Here is a tiny trained network, its code and every weight. The questions are about switching its units off for an input and a class, where a switched-off unit gives its printed mean instead of its output.

import numpy as np


def w(rows, s, z=0):
    codes = np.array(rows[::2]) - 128.0
    scale = np.full(codes.shape[1], s)
    scale[-1] = z or s
    return codes * scale


def f(y):
    return np.maximum(y, 0)


def log_softmax(a):
    a = a - a.max(-1, keepdims=True)
    return a - np.log(np.exp(a).sum(-1, keepdims=True))


def net(x, mask):
    res = np.array(x, float).reshape(1, 7) / 4 @ E
    y = f(res @ A[0][:, :-1].T + A[0][:, -1])
    res = res + np.where(mask, y, B[0][:, -1]) @ B[0][:, :-1]
    return log_softmax(res[-1] @ U[:, :-1].T + U[:, -1])


A, B = {}, {}
E = w([
[137,118,75,182,119,130,36,95,176,155,145],'x0',
[145,67,99,96,85,127,156,107,177,60,92],'x1',
[218,160,79,188,131,140,197,124,102,144,96],'x2',
[178,124,93,100,65,188,181,164,139,169,146],'x3',
[160,97,71,125,254,149,107,185,157,70,179],'x4',
[35,101,133,34,79,186,145,146,144,199,210],'x5',
[175,132,92,183,110,113,146,177,124,68,179],'x6',
],0.0099)
A[0] = w([
[142,127,177,111,104,104,5,33,162,147,56,191],'N1',
[67,129,185,34,199,134,188,194,74,220,158,237],'N2',
[202,156,47,189,77,34,99,122,83,116,65,181],'N3',
[102,129,165,120,225,142,77,45,209,140,16,231],'N4',
[92,151,120,158,82,67,119,11,104,131,44,163],'N5',
[145,159,151,165,114,132,213,130,104,141,73,195],'N6',
[149,199,64,164,94,207,164,134,144,144,159,253],'N7',
[137,45,87,127,127,115,78,254,168,116,208,204],'N8',
[129,150,201,69,104,185,162,86,69,113,77,138],'N9',
[76,189,158,148,144,85,171,143,144,139,119,97],'N10',
[116,162,82,114,88,153,140,102,187,137,244,154],'N11',
[79,120,240,114,28,150,124,169,114,166,162,102],'N12',
],0.0081,0.0035)
B[0] = w([
[121,180,157,149,74,73,75,99,100,151,130,226],'N1',
[95,39,86,76,180,113,77,196,90,103,149,237],'N2',
[127,103,101,170,171,146,148,115,162,164,114,249],'N3',
[159,86,110,76,113,26,101,159,90,168,100,219],'N4',
[105,114,84,120,108,62,107,116,114,147,152,229],'N5',
[95,84,103,169,87,167,156,103,97,221,152,200],'N6',
[184,182,140,137,119,146,162,121,115,203,140,206],'N7',
[233,64,2,124,67,36,94,140,164,180,220,222],'N8',
[129,144,60,105,164,96,112,124,114,162,158,190],'N9',
[132,159,146,126,108,157,52,176,111,69,108,151],'N10',
[111,168,101,92,95,136,107,136,104,148,148,197],'N11',
[140,176,75,77,139,109,69,97,76,52,144,215],'N12',
],0.0097,0.013)
U = w([
[167,81,130,205,134,192,190,109,113,210,68,194],'0',
[191,73,96,103,115,102,75,113,106,188,183,238],'1',
[119,184,178,113,114,141,172,118,197,105,73,2],'2',
[74,83,138,125,185,151,106,182,97,101,100,44],'3',
[77,130,159,142,2,76,123,59,125,232,74,173],'4',
[65,159,117,91,114,159,109,29,81,51,126,29],'5',
[183,112,123,184,118,178,158,111,234,136,148,18],'6',
],0.0077,0.0017)

Each question gives the input, the list of numbers given to net, and the class t.
The units are the neurons (one row each of A and B). Each row of codes is followed by its name. A weight is (code - 128) times the scale printed after its matrix; where a second scale follows, it is the last column's (A, B and U).
mask holds one flag per neuron, in row order. A switched-off neuron (its flag False) gives its mean, the last column of its row in B, instead of its output. The means were averaged over made-up inputs and are rounded, as every weight is.
A unit's drop is (log p(t) with every unit on - log p(t) with that unit switched off) / (log p(t) with every unit on - log p(t) with every unit switched off).
The circuit of an input: a set's keep is (log p(t) with only the set's units on - log p(t) with every unit switched off) / (log p(t) with every unit on - log p(t) with every unit switched off). Starting from all 12 units, units are removed one at a time, each time the one whose removal leaves the highest keep (on an exact tie, the one counted first), for as long as the keep stays at least 0.8.
units of the circuit, in order: the units of the circuit, biggest drop first
most important unit: the unit with the biggest drop
top k neurons: the k neurons with the biggest drops, biggest first
drop of u: that unit's drop, to one decimal
input [-8,6,-5,1,-5,5,2], class 5: units of the circuit, in order	[N12 N8]
input [-6,4,3,-2,-6,-5,7], class 0: most important unit	N3
input [-8,-4,-8,-5,-3,1,-2], class 3: units of the circuit, in order	[N2 N8]
input [3,6,0,-6,1,-6,-3], class 4: units of the circuit, in order	[N1 N2]
input [-8,-2,-1,-4,-6,1,-5], class 1: top 2 neurons	[N2 N9]
input [-6,2,-8,-5,-6,7,-1], class 5: top 2 neurons	[N12 N8]
input [-2,-8,1,-8,-6,4,4], class 5: top 3 neurons	[N8 N12 N4]
input [-5,1,-4,-6,-1,2,1], class 3: top 2 neurons	[N8 N2]
input [0,-1,0,2,-4,5,1], class 5: top 3 neurons	[N8 N12 N4]
input [7,2,4,-2,0,4,-4], class 4: top 2 neurons	[N2 N8]
input [-7,0,-4,-3,-7,1,-4], class 5: top 2 neurons	[N8 N12]
input [2,-4,7,-1,-4,4,6], class 0: drop of N8	0.1
input [-7,5,6,-5,5,4,1], class 3: drop of N7	0.1
input [1,7,-8,2,1,-2,-6], class 4: drop of N1	0.4
